Below is a small trained network, with its code and all its weights. Each question gives an input and a class and asks what happens when units are switched off, that is, made to give their printed mean instead of their output.

import numpy as np


def w(rows, s, z=0):
    codes = np.array(rows[::2]) - 128.0
    scale = np.full(codes.shape[1], s)
    scale[-1] = z or s
    return codes * scale


def norm(h):
    return h / np.sqrt((h * h).mean(-1, keepdims=True) + 1e-5)


def f(y):
    return np.maximum(y, 0)


def log_softmax(a):
    a = a - a.max(-1, keepdims=True)
    return a - np.log(np.exp(a).sum(-1, keepdims=True))


def net(x, mask):
    res = np.array(x, float).reshape(1, 5) / 4 @ E
    u = 0
    for l in range(4):
        y = f(norm(res) @ A[l][:, :-1].T + A[l][:, -1])
        res = res + np.where(mask[u : u + 5], y, B[l][:, -1]) @ B[l][:, :-1]
        u += 5
    return log_softmax(norm(res)[-1] @ U[:, :-1].T + U[:, -1])


A, B = {}, {}
E = w([
[19,107,169,173,185,162,138],'x0',
[69,243,134,201,14,161,87],'x1',
[193,24,123,157,59,215,20],'x2',
[174,70,190,254,44,108,189],'x3',
[128,122,96,154,152,137,154],'x4',
],0.0051)
A[0] = w([
[91,255,48,51,172,223,69,117],'0.n0',
[129,189,128,135,146,92,186,13],'0.n1',
[197,142,35,134,70,80,168,53],'0.n2',
[167,162,71,85,96,102,157,44],'0.n3',
[75,142,6,199,76,199,69,249],'0.n4',
],0.0079,0.0021)
B[0] = w([
[106,91,113,173,70,85,152,255],'0.n0',
[133,165,168,149,206,111,87,172],'0.n1',
[132,136,204,57,101,179,134,180],'0.n2',
[98,146,142,8,157,167,104,164],'0.n3',
[175,132,95,119,169,162,134,249],'0.n4',
],0.011,0.0064)
A[1] = w([
[153,254,86,178,99,96,92,3],'1.n0',
[128,27,131,89,132,129,230,168],'1.n1',
[149,64,150,82,196,87,120,105],'1.n2',
[92,101,54,76,143,127,5,175],'1.n3',
[28,107,174,193,193,184,107,106],'1.n4',
],0.0077,0.0025)
B[1] = w([
[84,150,127,203,90,150,78,174],'1.n0',
[162,169,53,149,69,118,100,253],'1.n1',
[94,189,105,133,88,120,67,228],'1.n2',
[155,99,186,156,117,114,153,218],'1.n3',
[159,143,151,8,125,175,177,217],'1.n4',
],0.012,0.0048)
A[2] = w([
[114,164,79,103,130,193,168,2],'2.n0',
[135,28,175,179,153,115,51,98],'2.n1',
[123,101,78,3,169,23,44,185],'2.n2',
[70,103,124,54,17,114,196,40],'2.n3',
[228,182,243,197,107,158,248,23],'2.n4',
],0.0071,0.00072)
B[2] = w([
[154,164,103,112,12,181,100,194],'2.n0',
[85,175,211,167,114,147,218,179],'2.n1',
[87,96,107,189,124,172,137,252],'2.n2',
[122,105,154,58,72,107,118,249],'2.n3',
[102,114,72,123,88,79,152,255],'2.n4',
],0.011,0.0041)
A[3] = w([
[93,58,132,163,127,64,173,252],'3.n0',
[255,87,179,196,93,186,114,65],'3.n1',
[50,202,134,140,154,25,113,107],'3.n2',
[164,182,92,195,51,76,128,84],'3.n3',
[138,156,81,172,123,166,70,122],'3.n4',
],0.0088,0.0027)
B[3] = w([
[112,120,152,137,50,68,154,168],'3.n0',
[76,148,166,87,235,99,159,240],'3.n1',
[210,96,177,112,255,152,115,183],'3.n2',
[97,122,59,128,177,100,142,254],'3.n3',
[175,214,222,191,145,109,54,196],'3.n4',
],0.0098,0.0076)
U = w([
[132,133,247,126,254,147,189,52],'0',
[163,110,121,23,69,229,126,164],'1',
[110,187,72,215,118,147,10,69],'2',
[98,27,66,170,97,35,157,94],'3',
[134,180,122,120,117,126,116,253],'4',
],0.0092,0.0023)

Each question gives the input, the list of numbers given to net, and the class t.
The units are the neurons (one row each of A and B). Each row of codes is followed by its name. A weight is (code - 128) times the scale printed after its matrix; where a second scale follows, it is the last column's (A, B and U).
mask holds one flag per neuron, layer by layer. A switched-off neuron (its flag False) gives its mean, the last column of its row in B, instead of its output. The means were averaged over made-up inputs and are rounded, as every weight is.
A unit's drop is (log p(t) with every unit on - log p(t) with that unit switched off) / (log p(t) with every unit on - log p(t) with every unit switched off).
The circuit of an input: a set's keep is (log p(t) with only the set's units on - log p(t) with every unit switched off) / (log p(t) with every unit on - log p(t) with every unit switched off). Starting from the 12 units with the biggest drops (on a tie, the unit counted first), units are removed one at a time, each time the one whose removal leaves the highest keep (on an exact tie, the one counted first), for as long as the keep stays at least 0.8.
circuit, biggest first: the units of the circuit, biggest drop first
unit that matters most: the unit with the biggest drop
k most important neurons: the k neurons with the biggest drops, biggest first
top k neurons in layer l: the k neurons of layer l with the biggest drops, biggest first
input [-8,-2,-8,-2,-3], class 0: 4 most important neurons => 0.n1; 1.n4; 3.n2; 1.n1
input [-2,-4,7,3,0], class 0: 2 most important neurons => 3.n1; 0.n0
input [-6,4,3,-8,-5], class 3: top neuron in layer 2 => 2.n0
input [-4,-4,-7,-8,-7], class 3: circuit, biggest first => 0.n0; 2.n2
input [-8,2,-7,7,-4], class 1: 4 most important neurons => 0.n2; 0.n3; 3.n1; 3.n4
input [-1,-1,4,5,-5], class 3: 3 most important neurons => 1.n2; 2.n4; 0.n3
input [1,-6,-3,-6,-2], class 2: circuit, biggest first => 1.n2; 2.n2
input [-2,-8,-2,-8,-7], class 2: top 2 neurons in layer 2 => 2.n2; 2.n4
input [5,-7,-5,-5,-5], class 2: circuit, biggest first => 1.n2; 2.n2; 3.n1
input [3,7,6,-8,-1], class 3: top 2 neurons in layer 2 => 2.n1; 2.n0
input [-7,5,-5,-1,-1], class 1: circuit, biggest first => 0.n3; 0.n2
input [-6,-8,2,4,7], class 2: 3 most important neurons => 1.n1; 1.n2; 1.n4
input [2,-6,7,-4,7], class 0: circuit, biggest first => 1.n3; 2.n1
input [5,-7,6,-3,5], class 2: 3 most important neurons => 1.n2; 1.n1; 0.n1
input [2,-6,4,2,-4], class 2: circuit, biggest first => 1.n2
input [-4,-1,-8,-2,-5], class 0: circuit, biggest first => 0.n1; 3.n2
input [6,-6,-4,4,-5], class 1: 2 most important neurons => 1.n4; 0.n4
input [5,-3,1,-5,4], class 1: top 2 neurons in layer 2 => 2.n3; 2.n4
input [7,-6,2,-8,-3], class 3: top 2 neurons in layer 2 => 2.n2; 2.n0
input [6,-5,-6,7,-6], class 3: unit that matters most => 2.n4
input [3,-7,-6,3,-6], class 2: 2 most important neurons => 1.n2; 1.n1
input [0,1,-6,-5,-3], class 0: top 2 neurons in layer 3 => 3.n2; 3.n3
input [-1,3,-5,-2,2], class 0: 3 most important neurons => 3.n2; 0.n1; 1.n1
input [4,-6,-1,-4,4], class 2: 2 most important neurons => 1.n1; 1.n2
input [-4,3,2,-8,7], class 3: 3 most important neurons => 0.n0; 1.n4; 1.n3
input [1,-6,8,-2,-4], class 0: 4 most important neurons => 1.n3; 3.n1; 0.n0; 2.n1
input [6,-7,7,6,5], class 0: circuit, biggest first => 3.n1
input [8,-2,-2,6,0], class 1: 2 most important neurons => 1.n4; 0.n0
input [-1,-4,8,-5,7], class 0: 2 most important neurons => 1.n3; 3.n1
